Here is a tiny trained network, its code and every weight. The questions are about switching its units off for an input and a class, where a switched-off unit gives its printed mean instead of its output.

import numpy as np


def w(rows, s, z=0):
    codes = np.array(rows[::2]) - 128.0
    scale = np.full(codes.shape[1], s)
    scale[-1] = z or s
    return codes * scale


def f(y):
    return np.maximum(y, 0)


def log_softmax(a):
    a = a - a.max(-1, keepdims=True)
    return a - np.log(np.exp(a).sum(-1, keepdims=True))


def net(x, mask):
    res = np.array(x, float).reshape(1, 5) / 4 @ E
    y = f(res @ A[0][:, :-1].T + A[0][:, -1])
    res = res + np.where(mask, y, B[0][:, -1]) @ B[0][:, :-1]
    return log_softmax(res[-1] @ U[:, :-1].T + U[:, -1])


A, B = {}, {}
E = w([
[157,197,22,60,33,80,176,181,177],'x0',
[110,137,127,126,121,141,144,126,122],'x1',
[43,66,85,98,53,90,44,28,140],'x2',
[122,131,127,132,125,127,139,123,124],'x3',
[51,100,116,3,226,65,108,201,88],'x4',
],0.017)
A[0] = w([
[95,156,69,75,143,103,110,51,66,37],'neuron 0',
[154,180,65,2,144,16,199,172,177,119],'neuron 1',
[156,116,203,107,188,175,183,205,108,233],'neuron 2',
[151,74,208,195,128,177,118,85,134,252],'neuron 3',
[95,104,49,102,24,82,62,27,185,120],'neuron 4',
[151,154,4,113,61,109,155,191,162,128],'neuron 5',
[86,89,133,35,157,100,63,94,45,98],'neuron 6',
[138,120,152,120,226,143,191,199,83,190],'neuron 7',
[87,109,159,76,236,76,100,110,16,186],'neuron 8',
[114,110,159,184,136,179,70,20,84,214],'neuron 9',
[195,187,73,143,52,152,134,85,114,181],'neuron 10',
[163,124,150,176,139,182,214,199,185,230],'neuron 11',
[153,147,222,135,175,159,190,174,70,199],'neuron 12',
[101,165,26,56,191,98,130,163,55,67],'neuron 13',
[196,170,127,183,92,114,167,181,187,222],'neuron 14',
[144,142,92,180,33,119,157,145,191,146],'neuron 15',
],0.015,0.012)
B[0] = w([
[64,61,125,143,89,60,52,163,88,162],'neuron 0',
[71,208,204,30,167,61,173,230,160,249],'neuron 1',
[246,155,132,107,215,155,129,106,156,222],'neuron 2',
[117,101,227,209,143,154,168,23,87,236],'neuron 3',
[63,30,119,39,12,140,83,147,51,253],'neuron 4',
[70,204,69,45,49,121,202,226,125,242],'neuron 5',
[36,71,79,191,170,61,62,166,187,191],'neuron 6',
[192,147,163,65,241,141,82,150,146,213],'neuron 7',
[102,24,91,170,190,57,23,120,184,213],'neuron 8',
[57,68,203,200,103,91,167,38,119,231],'neuron 9',
[78,152,103,169,65,211,245,107,103,231],'neuron 10',
[210,190,101,205,200,170,196,123,111,233],'neuron 11',
[251,156,181,77,193,221,55,120,103,220],'neuron 12',
[66,187,156,48,170,52,64,187,146,194],'neuron 13',
[228,201,83,164,156,182,206,84,87,239],'neuron 14',
[165,111,89,103,48,247,196,166,63,226],'neuron 15',
],0.013,0.04)
U = w([
[177,141,182,217,170,184,182,27,160,153],'0',
[185,228,61,150,81,183,231,186,121,249],'1',
[46,54,215,187,52,149,134,53,75,231],'2',
[64,106,56,60,4,208,162,127,63,2],'3',
[169,72,159,100,233,117,63,113,173,209],'4',
[109,235,119,48,197,71,188,202,190,58],'5',
[50,53,72,172,178,44,65,90,130,206],'6',
[37,137,81,41,76,51,96,214,115,8],'7',
],0.014,0.013)

Each question gives the input, the list of numbers given to net, and the class t.
The units are the neurons (one row each of A and B). Each row of codes is followed by its name. A weight is (code - 128) times the scale printed after its matrix; where a second scale follows, it is the last column's (A, B and U).
mask holds one flag per neuron, in row order. A switched-off neuron (its flag False) gives its mean, the last column of its row in B, instead of its output. The means were averaged over made-up inputs and are rounded, as every weight is.
A unit's drop is (log p(t) with every unit on - log p(t) with that unit switched off) / (log p(t) with every unit on - log p(t) with every unit switched off).
The circuit of an input: a set's keep is (log p(t) with only the set's units on - log p(t) with every unit switched off) / (log p(t) with every unit on - log p(t) with every unit switched off). Starting from the 12 units with the biggest drops (on a tie, the unit counted first), units are removed one at a time, each time the one whose removal leaves the highest keep (on an exact tie, the one counted first), for as long as the keep stays at least 0.8.
units of the circuit, in order: the units of the circuit, biggest drop first
most important unit: the unit with the biggest drop
top k neurons: the k neurons with the biggest drops, biggest first
drop when u is switched off: that unit's drop, to one decimal
input [5,-4,-3,2,1], class 5: units of the circuit, in order : (neuron 1)
input [0,1,8,2,6], class 6: top 3 neurons : (neuron 8; neuron 6; neuron 5)
input [0,-7,0,4,-3], class 0: top 3 neurons : (neuron 5; neuron 4; neuron 1)
input [-6,-7,0,4,1], class 4: top 2 neurons : (neuron 8; neuron 10)
input [-5,-8,0,3,0], class 0: top 3 neurons : (neuron 4; neuron 3; neuron 1)
input [0,7,-4,2,-8], class 0: top 3 neurons : (neuron 3; neuron 5; neuron 1)
input [0,7,7,7,-3], class 2: top 2 neurons : (neuron 9; neuron 5)
input [2,3,1,1,5], class 7: top 2 neurons : (neuron 11; neuron 14)
input [5,-8,1,5,-6], class 3: top 2 neurons : (neuron 4; neuron 2)
input [0,6,1,-6,2], class 6: top 2 neurons : (neuron 5; neuron 12)
input [1,6,-4,-2,4], class 5: drop when neuron 1 is switched off : 0.5
input [-5,-3,4,-7,6], class 6: drop when neuron 7 is switched off : 0.0
input [-8,7,-4,-1,-1], class 0: drop when neuron 3 is switched off : 1.7
input [3,1,0,5,2], class 5: most important unit : neuron 4
